Here is a tiny trained network, its code and every weight. The questions are about switching its units off for an input and a class, where a switched-off unit gives its printed mean instead of its output.

import numpy as np


def w(rows, s, z=0):
    codes = np.array(rows[::2]) - 128.0
    scale = np.full(codes.shape[1], s)
    scale[-1] = z or s
    return codes * scale


def norm(h):
    return h / np.sqrt((h * h).mean(-1, keepdims=True) + 1e-5)


def f(y):
    return np.maximum(y, 0)


def log_softmax(a):
    a = a - a.max(-1, keepdims=True)
    return a - np.log(np.exp(a).sum(-1, keepdims=True))


def net(x, mask):
    res = np.array(x, float).reshape(1, 2) / 4 @ E
    u = 0
    for l in range(4):
        y = f(norm(res) @ A[l][:, :-1].T + A[l][:, -1])
        res = res + np.where(mask[u : u + 5], y, B[l][:, -1]) @ B[l][:, :-1]
        u += 5
    return log_softmax(norm(res)[-1] @ U[:, :-1].T + U[:, -1])


A, B = {}, {}
E = w([
[202,44,161],'x0',
[254,200,33],'x1',
],0.0062)
A[0] = w([
[83,168,16,48],'0.n1',
[140,89,174,165],'0.n2',
[91,213,254,149],'0.n3',
[71,63,86,93],'0.n4',
[169,128,68,253],'0.n5',
],0.0077,0.0025)
B[0] = w([
[124,81,145,193],'0.n1',
[184,1,64,214],'0.n2',
[168,86,46,244],'0.n3',
[127,104,28,186],'0.n4',
[92,28,103,254],'0.n5',
],0.0063,0.0035)
A[1] = w([
[156,163,209,28],'1.n1',
[10,236,99,219],'1.n2',
[168,106,92,197],'1.n3',
[89,254,124,187],'1.n4',
[66,184,140,2],'1.n5',
],0.0093,0.002)
B[1] = w([
[118,112,127,128],'1.n1',
[236,21,152,220],'1.n2',
[189,172,92,253],'1.n3',
[255,47,159,160],'1.n4',
[160,169,153,146],'1.n5',
],0.0081,0.0044)
A[2] = w([
[48,107,134,92],'2.n1',
[61,105,150,80],'2.n2',
[104,74,166,3],'2.n3',
[169,252,149,165],'2.n4',
[115,81,130,129],'2.n5',
],0.013,0.0031)
B[2] = w([
[153,253,122,177],'2.n1',
[63,172,53,173],'2.n2',
[69,70,127,199],'2.n3',
[75,249,10,157],'2.n4',
[115,255,147,254],'2.n5',
],0.0065,0.0042)
A[3] = w([
[27,208,186,2],'3.n1',
[184,71,237,197],'3.n2',
[222,112,84,102],'3.n3',
[171,99,18,186],'3.n4',
[3,99,148,235],'3.n5',
],0.0069,0.002)
B[3] = w([
[157,88,98,145],'3.n1',
[230,188,157,183],'3.n2',
[66,106,138,229],'3.n3',
[4,170,213,254],'3.n4',
[228,238,2,184],'3.n5',
],0.0064,0.0067)
U = w([
[249,47,175,168],'0',
[160,178,30,147],'1',
[65,111,194,152],'2',
[167,172,187,2],'3',
],0.019,0.012)

Each question gives the input, the list of numbers given to net, and the class t.
The units are the neurons (one row each of A and B). Each row of codes is followed by its name. A weight is (code - 128) times the scale printed after its matrix; where a second scale follows, it is the last column's (A, B and U).
mask holds one flag per neuron, layer by layer. A switched-off neuron (its flag False) gives its mean, the last column of its row in B, instead of its output. The means were averaged over made-up inputs and are rounded, as every weight is.
A unit's drop is (log p(t) with every unit on - log p(t) with that unit switched off) / (log p(t) with every unit on - log p(t) with every unit switched off).
The circuit of an input: a set's keep is (log p(t) with only the set's units on - log p(t) with every unit switched off) / (log p(t) with every unit on - log p(t) with every unit switched off). Starting from the 12 units with the biggest drops (on a tie, the unit counted first), units are removed one at a time, each time the one whose removal leaves the highest keep (on an exact tie, the one counted first), for as long as the keep stays at least 0.8.
units of the circuit, in order: the units of the circuit, biggest drop first
most important unit: the unit with the biggest drop
top k neurons: the k neurons with the biggest drops, biggest first
drop of u: that unit's drop, to one decimal
input [3,-1], class 2: top 3 neurons : [1.n2 1.n4 3.n4]
input [-1,-2], class 2: units of the circuit, in order : [3.n5]
input [3,1], class 2: units of the circuit, in order : [1.n2 3.n4 3.n5]
input [3,-4], class 1: top 4 neurons : [1.n2 1.n4 3.n5 2.n5]
input [-7,-6], class 0: top 2 neurons : [1.n2 0.n5]
input [-8,8], class 0: top 2 neurons : [1.n4 1.n2]
input [0,-1], class 2: top 2 neurons : [3.n4 3.n5]
input [-5,-3], class 0: top 2 neurons : [1.n2 0.n2]
input [-3,-1], class 2: top 2 neurons : [0.n3 0.n1]
input [-5,-5], class 0: top 3 neurons : [1.n2 0.n5 0.n2]
input [-8,6], class 0: top 2 neurons : [1.n2 1.n4]
input [2,-4], class 1: top 2 neurons : [1.n2 3.n5]
input [-1,-8], class 1: drop of 3.n5 : 0.1
input [-1,2], class 2: most important unit : 0.n5
input [-6,-2], class 0: drop of 1.n2 : 0.6
input [5,-7], class 1: drop of 3.n5 : 0.5
